Each row is followed by its group and then its class within the group.
[ 1.59  0.63 -0.63  0.66 -0.69 -0.81 -0.21 -0.93  0.44  0.27 -0.33  1.17
  2.07 -0.23  0.26 -1.20 -0.06  1.54  1.01 -0.95  0.31 -1.04 -4.65  0.93
  0.44 -0.43  0.34  1.16 -1.67  1.32 -1.16 -0.21 -0.08 -0.04]  R H
[ 0.02 -0.63 -1.53  0.36 -1.15 -0.28 -0.85 -1.20  3.05  1.11  0.51  2.08
  2.67 -0.01 -0.57 -2.29  0.13 -1.86  1.40  0.55  0.44 -1.46  0.59  0.64
 -1.19 -0.47  0.23  2.31 -1.32  4.49 -0.53  0.15 -1.91 -0.70]  R H
[-0.03 -0.46 -1.57  1.70 -0.83 -0.39  0.08  0.99  0.82  2.10 -0.59  0.29
  3.14 -0.56 -0.83 -2.24 -1.41  0.21 -0.36 -0.68 -0.20 -3.29  0.50 -0.45
 -0.34  0.79  0.61  2.82  0.51  2.02 -1.06  0.80 -1.28 -0.54]  R N
[-0.05 -0.36  0.19 -0.14  0.21 -0.55  1.39  0.22  1.67  0.77  0.21  1.16
  1.92  0.36  0.75 -1.14  0.24  2.57 -0.14  0.32  0.59 -1.89  1.34  0.32
 -1.01  2.49  0.82  1.71 -0.74  2.89 -0.66 -0.19 -0.59 -0.61]  R H
[ 0.34  0.21 -2.27  2.15 -0.32 -4.07  0.31 -0.06  0.50  0.77  0.59  0.86
  2.26  0.72 -1.42 -1.80 -0.87 -1.75  0.25 -0.62  0.10 -1.52 -1.11  0.45
 -0.45  0.76  1.96  0.93 -0.52  2.66 -1.44  0.29 -0.34 -0.93]  R H
[-0.76 -1.29 -1.17 -0.42  0.08 -0.13 -2.12  1.18  2.16  1.62  1.00  0.96
  2.65 -0.49 -0.07 -2.78  0.51 -2.19  0.70  1.12 -0.17 -2.47  0.54 -0.57
 -2.02  0.79  1.29  1.34 -1.68  3.65 -0.59  0.13 -0.67  0.26]  R N
[-0.08  0.00 -1.15 -0.94  0.20  0.09 -0.29 -0.88 -0.19  0.04 -0.20  0.74
  1.17  0.62  0.71  0.65  0.84  0.97 -1.79  2.15 -0.86 -3.86  0.75  0.44
  1.77  0.07 -0.10  3.36  0.66  4.04  0.53  0.36 -1.90 -0.97]  G L
[ 0.90 -0.67  0.10  0.17  1.61  1.06 -0.04  0.51  1.57 -0.70 -1.05  0.99
  2.14 -0.26  0.55 -2.25  1.81  1.44 -1.62  2.30 -0.81 -2.72  1.79  0.46
  0.44  0.90 -0.04  3.83 -2.45  2.68  0.92 -0.53 -0.58  0.10]  G L
[ 0.46  0.31  1.86 -1.34  1.37  1.33 -1.05 -0.47 -0.65  0.97  0.04  0.90
  1.19 -1.32  1.48 -1.45  1.51  0.24 -2.10  1.76 -1.11 -3.18 -0.60  0.02
  0.20 -0.65 -0.61  0.45 -0.73  1.31  2.16 -1.78 -1.01  0.40]  G L
[ 1.11 -0.53  0.49 -1.71  1.45  0.30  0.01 -1.08  1.19 -0.01 -0.56  1.69
  2.61 -0.87  5.31 -2.11  0.68 -1.22  1.46  2.71 -1.15 -2.79  1.61 -1.30
  0.12  0.21 -1.04  3.69 -2.75  4.13  2.04 -0.52 -0.49 -0.18]  G L
[ 1.46 -0.48 -0.53 -0.65  0.42 -2.05 -3.44 -0.14  1.81 -1.18  0.48  0.79
  2.28 -0.27  0.04 -2.45 -0.41 -1.33  2.43  0.17 -0.30 -0.40  0.44 -0.09
 -0.10  1.00 -0.95  3.15 -3.53  2.91 -0.74 -0.60  0.85  0.11]  R H
[ 0.41 -1.27  1.36  0.01  1.45  1.40  0.41 -0.42  0.76  0.18 -0.16  2.27
  1.01 -0.84  1.34 -2.06  0.87 -0.73  0.77  1.52 -0.71 -2.69  1.75 -0.88
  0.12  0.73 -1.86  1.81 -4.13  2.31  2.48  0.04 -8.41  1.63]  G A
[-1.06 -2.23 -2.29  0.10  0.60  0.51 -1.23  0.67  4.07  0.11 -0.34  1.80
  3.58 -2.46 -0.02 -3.19 -0.84 -0.98  4.38  0.21 -2.86 -1.36  0.88 -1.73
 -0.51  1.71  0.57  3.08 -1.30  2.35 -2.01 -1.30 -1.19  0.49]  R N
[ 0.27 -0.76  0.18 -0.51  1.03  2.03  0.20  0.21 -0.15 -0.23  0.35  1.58
  1.00  0.39  1.87 -2.36 -0.17 -0.12 -1.10  1.58 -0.66 -2.96  2.90 -0.04
  0.72  0.66 -1.15  2.80 -2.72  3.19  1.62 -0.36 -1.19 -0.60]  G L
[ 1.15  0.08 -0.78 -0.35 -0.11 -1.43 -0.26  0.56  1.72  0.84 -0.35  1.15
  1.36 -1.25 -0.55 -1.01 -0.21 -0.72  1.88  0.35  1.37  3.97 -0.18 -1.19
 -0.37  0.05  0.64  1.28 -1.72  2.53 -1.10  0.39  0.88  0.84]  R H
[-0.20  0.47 -1.60 -0.64  0.00 -1.09 -0.86  0.59  2.08 -1.16  0.43  2.30
  1.41 -0.99 -0.98 -1.75 -0.47  0.81  1.98 -0.14  0.77 -0.25  0.77 -0.10
 -0.50  0.70 -0.32  2.95 -1.10  2.76 -0.85 -0.56 -0.20 -0.36]  R H
[ 0.12 -0.42 -2.44 -1.19  0.24 -1.06 -0.88  0.13  1.45 -0.33  1.53  1.51
  2.00 -1.09 -0.70 -1.76 -2.18 -0.84  3.04  1.52  0.15 -0.21 -1.30 -1.36
  0.23  1.04 -0.86  3.21 -2.48  3.78 -0.58 -1.06 -0.38 -0.13]  R H
